Below are the code and all the weights of a small trained network. Each question names an input and a class and asks about switching units off, where a switched-off unit gives its printed mean instead of its output.

import numpy as np


def w(rows, s, z=0):
    codes = np.array(rows[::2]) - 128.0
    scale = np.full(codes.shape[1], s)
    scale[-1] = z or s
    return codes * scale


def norm(h):
    return h / np.sqrt((h * h).mean(-1, keepdims=True) + 1e-5)


def f(y):
    return np.maximum(y, 0)


def log_softmax(a):
    a = a - a.max(-1, keepdims=True)
    return a - np.log(np.exp(a).sum(-1, keepdims=True))


def net(x, mask):
    res = np.array(x, float).reshape(1, 6) / 4 @ E
    u = 0
    for l in range(4):
        y = f(norm(res) @ A[l][:, :-1].T + A[l][:, -1])
        res = res + np.where(mask[u : u + 8], y, B[l][:, -1]) @ B[l][:, :-1]
        u += 8
    return log_softmax(norm(res)[-1] @ U[:, :-1].T + U[:, -1])


A, B = {}, {}
E = w([
[122,202,174,153,123,145,110],'x0',
[113,159,106,189,127,94,60],'x1',
[86,74,102,145,115,163,47],'x2',
[104,108,172,58,104,129,88],'x3',
[255,54,44,66,161,152,105],'x4',
[74,130,50,189,64,125,93],'x5',
],0.0069)
A[0] = w([
[196,147,105,193,145,52,210,86],'L0N0',
[174,153,96,116,196,105,201,63],'L0N1',
[204,58,84,27,150,156,143,84],'L0N2',
[167,151,126,175,166,82,153,4],'L0N3',
[47,54,102,154,97,151,126,120],'L0N4',
[100,2,115,113,156,230,123,65],'L0N5',
[109,122,149,79,81,197,108,104],'L0N6',
[187,129,108,172,67,53,40,141],'L0N7',
],0.0086,0.0038)
B[0] = w([
[141,156,138,124,91,202,156,195],'L0N0',
[144,147,105,114,113,250,126,182],'L0N1',
[132,182,140,70,119,81,46,254],'L0N2',
[152,161,162,105,94,174,180,148],'L0N3',
[82,118,131,170,165,110,142,199],'L0N4',
[43,59,129,129,117,159,144,199],'L0N5',
[105,106,157,93,109,176,166,169],'L0N6',
[89,149,110,122,210,104,154,209],'L0N7',
],0.011,0.0064)
A[1] = w([
[119,235,179,163,176,125,81,113],'L1N0',
[96,115,144,150,77,141,27,87],'L1N1',
[106,156,61,254,178,62,48,152],'L1N2',
[151,193,197,89,137,205,119,165],'L1N3',
[208,95,109,95,117,102,96,34],'L1N4',
[236,131,124,158,75,145,178,1],'L1N5',
[185,137,149,115,133,214,180,90],'L1N6',
[175,195,106,128,203,113,163,41],'L1N7',
],0.0079,0.0024)
B[1] = w([
[158,58,161,71,114,92,64,225],'L1N0',
[154,218,130,124,174,147,220,175],'L1N1',
[150,103,59,63,114,39,199,240],'L1N2',
[101,161,110,161,83,102,85,254],'L1N3',
[156,38,210,116,60,66,122,151],'L1N4',
[123,87,92,228,180,198,143,153],'L1N5',
[107,180,12,205,168,160,2,192],'L1N6',
[82,127,85,159,94,139,134,166],'L1N7',
],0.008,0.0064)
A[2] = w([
[69,64,225,59,159,111,120,86],'L2N0',
[89,181,209,221,85,43,175,175],'L2N1',
[159,121,42,145,3,159,134,253],'L2N2',
[103,23,163,176,146,163,226,16],'L2N3',
[204,169,212,110,95,185,102,102],'L2N4',
[198,184,153,125,153,254,199,73],'L2N5',
[134,236,194,203,113,150,194,163],'L2N6',
[113,132,175,20,128,137,132,120],'L2N7',
],0.0085,0.0024)
B[2] = w([
[176,120,120,183,121,148,89,253],'L2N0',
[225,113,65,43,166,159,156,249],'L2N1',
[164,177,223,127,167,148,74,221],'L2N2',
[79,89,143,224,180,81,77,161],'L2N3',
[12,86,101,186,125,116,148,199],'L2N4',
[93,206,19,201,95,131,37,177],'L2N5',
[158,109,124,102,167,134,2,213],'L2N6',
[189,178,210,104,173,154,118,239],'L2N7',
],0.0086,0.0058)
A[3] = w([
[139,172,172,120,129,153,143,54],'L3N0',
[74,163,66,107,95,102,135,120],'L3N1',
[131,160,163,124,75,132,118,38],'L3N2',
[61,142,216,148,159,97,39,202],'L3N3',
[107,83,137,211,22,152,87,138],'L3N4',
[234,133,163,50,104,159,46,254],'L3N5',
[71,200,192,149,114,138,91,68],'L3N6',
[107,162,106,60,254,151,32,207],'L3N7',
],0.0075,0.0023)
B[3] = w([
[100,143,144,162,115,126,142,137],'L3N0',
[190,111,61,95,65,179,153,149],'L3N1',
[148,94,94,140,161,136,132,135],'L3N2',
[120,114,180,110,24,84,139,190],'L3N3',
[118,80,143,154,158,112,82,143],'L3N4',
[183,119,216,91,125,102,135,237],'L3N5',
[101,43,113,176,169,123,157,157],'L3N6',
[169,139,158,146,138,119,255,252],'L3N7',
],0.0093,0.013)
U = w([
[116,105,3,75,146,60,204,142],'0',
[135,211,69,163,121,214,32,52],'1',
[202,135,238,44,121,130,155,240],'2',
[4,38,163,155,110,127,121,3],'3',
],0.013,0.0026)

Each question gives the input, the list of numbers given to net, and the class t.
The units are the neurons (one row each of A and B). Each row of codes is followed by its name. A weight is (code - 128) times the scale printed after its matrix; where a second scale follows, it is the last column's (A, B and U).
mask holds one flag per neuron, layer by layer. A switched-off neuron (its flag False) gives its mean, the last column of its row in B, instead of its output. The means were averaged over made-up inputs and are rounded, as every weight is.
A unit's drop is (log p(t) with every unit on - log p(t) with that unit switched off) / (log p(t) with every unit on - log p(t) with every unit switched off).
The circuit of an input: a set's keep is (log p(t) with only the set's units on - log p(t) with every unit switched off) / (log p(t) with every unit on - log p(t) with every unit switched off). Starting from the 12 units with the biggest drops (on a tie, the unit counted first), units are removed one at a time, each time the one whose removal leaves the highest keep (on an exact tie, the one counted first), for as long as the keep stays at least 0.8.
circuit, biggest first: the units of the circuit, biggest drop first
most important unit: the unit with the biggest drop
k most important neurons: the k neurons with the biggest drops, biggest first
k most important neurons of layer l: the k neurons of layer l with the biggest drops, biggest first
drop of u: that unit's drop, to one decimal
input [-8,-6,-1,2,-8,5], class 3: circuit, biggest first : L0N2, L3N7
input [-6,-5,0,-5,-7,2], class 0: 3 most important neurons : L2N1, L0N4, L3N5
input [-7,-2,4,5,-8,-2], class 3: circuit, biggest first : L0N2, L3N5
input [3,8,1,3,5,2], class 0: most important unit : L0N7
input [-4,2,5,3,-3,1], class 3: circuit, biggest first : L0N2, L0N5
input [-3,-3,-7,-4,6,-3], class 1: circuit, biggest first : L0N1, L2N5
input [-8,-2,-1,-6,7,8], class 2: 4 most important neurons : L2N2, L0N2, L0N0, L2N4
input [4,6,-2,-7,0,7], class 0: 2 most important neurons : L0N7, L1N2
input [0,0,5,6,6,8], class 0: 2 most important neurons : L0N7, L0N4
input [8,-1,7,8,0,-1], class 3: 3 most important neurons : L0N6, L1N2, L2N1
input [-1,-4,1,0,-1,0], class 3: 2 most important neurons of layer 2 : L2N1, L2N3
input [-1,1,-8,-7,-5,6], class 1: 2 most important neurons of layer 0 : L0N0, L0N2
input [-4,-8,3,-7,-2,-5], class 1: 2 most important neurons of layer 2 : L2N5, L2N7
input [-5,0,4,8,1,6], class 3: circuit, biggest first : L0N5
input [0,7,-6,-2,5,3], class 1: drop of L0N0 : 0.2
input [-1,-7,5,8,-6,1], class 3: drop of L0N2 : 0.1
